Here is a tiny trained network, its code and every weight. The questions are about switching its units off for an input and a class, where a switched-off unit gives its printed mean instead of its output.

import numpy as np


def w(rows, s, z=0):
    codes = np.array(rows[::2]) - 128.0
    scale = np.full(codes.shape[1], s)
    scale[-1] = z or s
    return codes * scale


def norm(h):
    return h / np.sqrt((h * h).mean(-1, keepdims=True) + 1e-5)


def f(y):
    return np.maximum(y, 0)


def log_softmax(a):
    a = a - a.max(-1, keepdims=True)
    return a - np.log(np.exp(a).sum(-1, keepdims=True))


def net(x, mask):
    res = np.array(x, float).reshape(1, 4) / 4 @ E
    u = 0
    for l in range(4):
        y = f(norm(res) @ A[l][:, :-1].T + A[l][:, -1])
        res = res + np.where(mask[u : u + 7], y, B[l][:, -1]) @ B[l][:, :-1]
        u += 7
    return log_softmax(norm(res)[-1] @ U[:, :-1].T + U[:, -1])


A, B = {}, {}
E = w([
[143,47,8,111,137,140,108,134,125],'x0',
[141,63,138,87,154,26,136,120,99],'x1',
[142,170,119,199,39,104,112,192,116],'x2',
[125,126,127,128,127,128,131,128,131],'x3',
],0.011)
A[0] = w([
[127,88,67,80,204,180,123,82,130,56],'0.n0',
[141,95,140,107,139,1,127,128,105,189],'0.n1',
[118,86,27,130,125,102,121,137,128,59],'0.n2',
[120,105,160,101,202,104,131,94,133,56],'0.n3',
[110,123,184,83,208,172,143,72,138,144],'0.n4',
[116,107,159,129,128,16,126,122,129,90],'0.n5',
[121,117,82,127,137,87,124,114,123,1],'0.n6',
],0.023,0.0056)
B[0] = w([
[64,122,111,160,220,71,224,153,113,242],'0.n0',
[70,104,179,205,95,95,76,91,228,248],'0.n1',
[187,104,68,162,129,159,36,128,178,212],'0.n2',
[114,100,140,20,84,69,92,31,63,210],'0.n3',
[161,131,161,121,68,251,98,153,185,250],'0.n4',
[123,152,160,118,148,75,218,212,73,214],'0.n5',
[195,126,158,122,112,109,113,118,119,155],'0.n6',
],0.023,0.019)
A[1] = w([
[112,198,147,116,119,133,128,109,87,127],'1.n0',
[171,101,4,106,116,157,106,173,87,52],'1.n1',
[166,174,115,96,143,125,143,143,56,2],'1.n2',
[185,100,79,65,168,214,129,143,115,77],'1.n3',
[165,142,117,100,121,111,125,143,82,73],'1.n4',
[195,148,119,151,113,104,94,148,112,148],'1.n5',
[109,134,101,125,150,123,176,146,89,108],'1.n6',
],0.029,0.003)
B[1] = w([
[169,122,123,147,121,106,89,126,125,204],'1.n0',
[94,182,188,93,77,182,180,84,84,245],'1.n1',
[113,88,113,133,120,171,96,132,195,140],'1.n2',
[129,250,129,153,149,178,148,93,68,255],'1.n3',
[150,135,96,128,160,142,101,126,120,133],'1.n4',
[156,131,123,172,138,158,107,163,174,225],'1.n5',
[176,149,105,149,133,87,105,183,113,186],'1.n6',
],0.024,0.0087)
A[2] = w([
[114,47,113,136,184,48,153,125,151,83],'2.n0',
[83,109,44,127,223,110,163,117,116,105],'2.n1',
[80,140,134,194,140,58,198,165,114,144],'2.n2',
[102,148,64,134,216,74,234,161,44,33],'2.n3',
[128,70,110,132,149,63,148,136,137,74],'2.n4',
[71,53,52,116,206,5,112,88,115,5],'2.n5',
[132,134,105,134,146,84,206,164,66,34],'2.n6',
],0.024,0.002)
B[2] = w([
[150,185,120,98,151,226,97,131,99,222],'2.n0',
[64,164,178,118,151,67,178,149,103,199],'2.n1',
[150,113,39,102,216,88,176,141,57,250],'2.n2',
[158,127,197,145,127,54,129,222,157,212],'2.n3',
[130,153,89,100,151,188,141,139,143,187],'2.n4',
[175,210,142,144,61,253,156,76,84,211],'2.n5',
[58,122,184,160,148,99,130,123,164,172],'2.n6',
],0.019,0.017)
A[3] = w([
[143,158,150,111,173,178,158,84,127,139],'3.n0',
[125,79,102,81,106,118,91,129,144,2],'3.n1',
[63,58,146,64,65,88,93,92,135,50],'3.n2',
[131,56,119,161,117,135,60,162,231,156],'3.n3',
[63,141,112,104,87,192,156,205,141,91],'3.n4',
[185,80,83,179,111,116,37,138,168,129],'3.n5',
[95,27,208,7,30,77,124,106,127,14],'3.n6',
],0.02,0.0021)
B[3] = w([
[84,75,65,88,51,122,160,116,81,249],'3.n0',
[130,74,127,99,122,119,138,111,124,137],'3.n1',
[199,112,90,132,109,141,64,181,161,185],'3.n2',
[193,87,98,82,104,120,76,145,116,234],'3.n3',
[127,115,92,128,162,82,116,6,86,202],'3.n4',
[82,37,154,79,127,108,111,117,200,242],'3.n5',
[195,62,32,189,188,148,46,172,219,226],'3.n6',
],0.019,0.012)
U = w([
[108,170,107,108,80,255,153,39,86,244],'0',
[168,28,119,136,101,127,30,139,231,157],'1',
[80,134,164,134,186,38,204,187,95,3],'2',
],0.0098,0.0003)

Each question gives the input, the list of numbers given to net, and the class t.
The units are the neurons (one row each of A and B). Each row of codes is followed by its name. A weight is (code - 128) times the scale printed after its matrix; where a second scale follows, it is the last column's (A, B and U).
mask holds one flag per neuron, layer by layer. A switched-off neuron (its flag False) gives its mean, the last column of its row in B, instead of its output. The means were averaged over made-up inputs and are rounded, as every weight is.
A unit's drop is (log p(t) with every unit on - log p(t) with that unit switched off) / (log p(t) with every unit on - log p(t) with every unit switched off).
The circuit of an input: a set's keep is (log p(t) with only the set's units on - log p(t) with every unit switched off) / (log p(t) with every unit on - log p(t) with every unit switched off). Starting from the 12 units with the biggest drops (on a tie, the unit counted first), units are removed one at a time, each time the one whose removal leaves the highest keep (on an exact tie, the one counted first), for as long as the keep stays at least 0.8.
circuit, biggest first: the units of the circuit, biggest drop first
k most important neurons: the k neurons with the biggest drops, biggest first
k most important neurons of layer l: the k neurons of layer l with the biggest drops, biggest first
drop of u: that unit's drop, to one decimal
input [8,8,-1,-7], class 0: 3 most important neurons	[2.n5 0.n0 0.n4]
input [8,-4,-3,-3], class 2: 2 most important neurons	[0.n0 0.n1]
input [8,2,-4,0], class 0: circuit, biggest first	[0.n0 2.n5]
input [7,-6,-8,-7], class 2: circuit, biggest first	[0.n0]
input [3,-1,0,5], class 2: 2 most important neurons of layer 0	[0.n0 0.n4]
input [-5,-6,2,4], class 1: 2 most important neurons of layer 0	[0.n4 0.n0]
input [8,4,0,-7], class 0: 2 most important neurons of layer 2	[2.n5 2.n0]
input [-6,-6,6,0], class 1: 2 most important neurons	[0.n0 0.n4]
input [1,0,5,-3], class 0: 2 most important neurons of layer 0	[0.n0 0.n1]
input [7,2,-1,-6], class 0: 3 most important neurons	[0.n0 0.n4 0.n2]
input [2,-5,5,-3], class 0: 3 most important neurons of layer 0	[0.n0 0.n1 0.n5]
input [8,-7,1,0], class 0: 2 most important neurons	[0.n2 1.n1]
input [1,0,-7,-6], class 2: 3 most important neurons	[0.n0 0.n1 0.n2]
input [0,8,8,-7], class 2: most important neuron of layer 2	[2.n2]
input [-5,-7,2,-7], class 1: 3 most important neurons	[0.n4 0.n0 0.n2]
input [2,-5,8,-4], class 0: 3 most important neurons of layer 0	[0.n0 0.n1 0.n5]
input [7,-1,0,3], class 2: 2 most important neurons	[0.n0 0.n4]
input [8,-6,0,7], class 2: 3 most important neurons of layer 0	[0.n0 0.n4 0.n1]
input [7,-6,-3,-6], class 2: 2 most important neurons	[0.n0 0.n1]
input [-2,-8,3,-5], class 1: 3 most important neurons	[0.n2 0.n4 0.n0]
input [-8,1,7,0], class 2: most important neuron	[0.n4]
input [8,-4,5,-1], class 0: 2 most important neurons	[0.n1 1.n1]
input [4,1,-4,-1], class 0: 2 most important neurons	[0.n0 2.n5]
input [6,0,-8,4], class 2: 2 most important neurons of layer 0	[0.n0 0.n1]
input [6,-7,-4,0], class 2: drop of 0.n0	1.1
input [-6,-7,8,-7], class 1: drop of 1.n1	0.0
